Below are the code and all the weights of a small trained network. Each question names an input and a class and asks about switching units off, where a switched-off unit gives its printed mean instead of its output.

import numpy as np


def w(rows, s, z=0):
    codes = np.array(rows[::2]) - 128.0
    scale = np.full(codes.shape[1], s)
    scale[-1] = z or s
    return codes * scale


def f(y):
    return np.maximum(y, 0)


def log_softmax(a):
    a = a - a.max(-1, keepdims=True)
    return a - np.log(np.exp(a).sum(-1, keepdims=True))


def net(x, mask):
    res = np.array(x, float).reshape(1, 7) / 4 @ E
    y = f(res @ A[0][:, :-1].T + A[0][:, -1])
    res = res + np.where(mask, y, B[0][:, -1]) @ B[0][:, :-1]
    return log_softmax(res[-1] @ U[:, :-1].T + U[:, -1])


A, B = {}, {}
E = w([
[169,141,149,146,109],'x0',
[202,54,168,220,253],'x1',
[135,124,129,139,117],'x2',
[126,120,89,205,79],'x3',
[88,78,89,148,106],'x4',
[255,115,12,86,112],'x5',
[136,97,161,60,147],'x6',
],0.0066)
A[0] = w([
[130,60,150,108,156,112],'neuron 0',
[87,101,96,84,60,24],'neuron 1',
[195,129,155,129,71,168],'neuron 2',
[252,113,8,98,158,76],'neuron 3',
[155,116,124,167,254,57],'neuron 4',
[56,225,185,104,60,144],'neuron 5',
[126,174,158,90,165,226],'neuron 6',
[116,121,175,50,47,102],'neuron 7',
[92,63,70,127,133,169],'neuron 8',
[108,228,147,92,7,7],'neuron 9',
[150,85,150,165,186,45],'neuron 10',
[113,97,204,154,89,87],'neuron 11',
[107,114,183,77,176,140],'neuron 12',
[66,42,128,147,111,196],'neuron 13',
[170,195,134,185,101,204],'neuron 14',
[125,169,126,50,36,27],'neuron 15',
[126,207,137,74,171,174],'neuron 16',
[49,156,170,178,159,33],'neuron 17',
[122,124,191,149,86,111],'neuron 18',
[106,148,83,230,95,155],'neuron 19',
[91,156,222,136,142,178],'neuron 20',
[69,133,101,176,109,254],'neuron 21',
[81,209,59,70,113,61],'neuron 22',
[134,89,110,24,127,185],'neuron 23',
[156,88,159,178,168,27],'neuron 24',
],0.0099,0.0048)
B[0] = w([
[169,98,155,156,99,164],'neuron 0',
[150,125,151,202,168,173],'neuron 1',
[97,112,153,16,178,175],'neuron 2',
[38,166,28,115,237,255],'neuron 3',
[132,110,166,216,113,204],'neuron 4',
[179,89,58,187,134,250],'neuron 5',
[201,105,102,64,86,206],'neuron 6',
[186,116,120,211,186,201],'neuron 7',
[214,143,119,103,122,180],'neuron 8',
[81,87,130,215,168,215],'neuron 9',
[119,71,146,198,175,176],'neuron 10',
[87,245,74,46,246,165],'neuron 11',
[157,80,71,147,116,189],'neuron 12',
[199,161,56,69,97,200],'neuron 13',
[158,62,146,2,118,191],'neuron 14',
[76,119,145,228,201,202],'neuron 15',
[198,32,119,113,66,194],'neuron 16',
[85,208,63,116,193,182],'neuron 17',
[71,161,49,84,189,161],'neuron 18',
[180,86,177,84,97,198],'neuron 19',
[126,99,9,58,184,220],'neuron 20',
[226,53,149,50,170,225],'neuron 21',
[142,56,147,211,194,202],'neuron 22',
[176,74,110,111,160,213],'neuron 23',
[76,92,131,222,175,170],'neuron 24',
],0.006,0.0078)
U = w([
[60,169,65,101,175,101],'0',
[120,119,155,246,138,28],'1',
[140,114,117,114,124,253],'2',
[154,116,129,108,123,237],'3',
[128,77,128,98,106,202],'4',
[181,153,115,127,127,204],'5',
[114,108,124,107,128,200],'6',
[99,164,177,105,73,9],'7',
],0.013,0.005)

Each question gives the input, the list of numbers given to net, and the class t.
The units are the neurons (one row each of A and B). Each row of codes is followed by its name. A weight is (code - 128) times the scale printed after its matrix; where a second scale follows, it is the last column's (A, B and U).
mask holds one flag per neuron, in row order. A switched-off neuron (its flag False) gives its mean, the last column of its row in B, instead of its output. The means were averaged over made-up inputs and are rounded, as every weight is.
A unit's drop is (log p(t) with every unit on - log p(t) with that unit switched off) / (log p(t) with every unit on - log p(t) with every unit switched off).
The circuit of an input: a set's keep is (log p(t) with only the set's units on - log p(t) with every unit switched off) / (log p(t) with every unit on - log p(t) with every unit switched off). Starting from the 12 units with the biggest drops (on a tie, the unit counted first), units are removed one at a time, each time the one whose removal leaves the highest keep (on an exact tie, the one counted first), for as long as the keep stays at least 0.8.
units of the circuit, in order: the units of the circuit, biggest drop first
unit that matters most: the unit with the biggest drop
k most important neurons: the k neurons with the biggest drops, biggest first
drop of u: that unit's drop, to one decimal
input [8,3,6,3,-5,-5,-6], class 6: 2 most important neurons	neuron 3; neuron 14
input [-1,1,-2,-3,-3,-7,-2], class 0: 2 most important neurons	neuron 17; neuron 20
input [-1,6,6,8,-1,-8,-5], class 0: units of the circuit, in order	neuron 17; neuron 11
input [-2,-6,-4,-1,-4,-4,-6], class 1: units of the circuit, in order	neuron 9; neuron 22
input [-5,-1,-5,7,-1,-2,-6], class 4: units of the circuit, in order	neuron 19; neuron 21
input [6,5,-7,4,-6,-3,-8], class 3: unit that matters most	neuron 14
input [4,8,-5,8,-7,6,8], class 1: units of the circuit, in order	neuron 4; neuron 24
input [-4,7,0,6,4,-7,-1], class 0: units of the circuit, in order	neuron 17; neuron 11
input [8,3,7,8,0,-2,-6], class 4: units of the circuit, in order	neuron 14; neuron 19
input [5,7,2,-7,2,-1,-2], class 1: 4 most important neurons	neuron 4; neuron 24; neuron 10; neuron 21
input [6,-1,5,7,-7,-6,-5], class 4: 3 most important neurons	neuron 3; neuron 14; neuron 19
input [1,1,5,8,-7,-5,-8], class 3: 2 most important neurons	neuron 19; neuron 3
input [3,-8,-8,6,-8,2,8], class 1: 2 most important neurons	neuron 15; neuron 9
input [2,-6,6,-6,5,-5,3], class 1: unit that matters most	neuron 7
input [-2,-5,0,4,6,-1,5], class 5: 2 most important neurons	neuron 13; neuron 8
input [-1,-1,4,3,-5,-6,4], class 0: drop of neuron 4	0.1
input [2,-6,7,-3,1,7,-1], class 0: drop of neuron 3	1.1
input [-4,2,-4,0,3,7,-5], class 0: drop of neuron 3	1.3
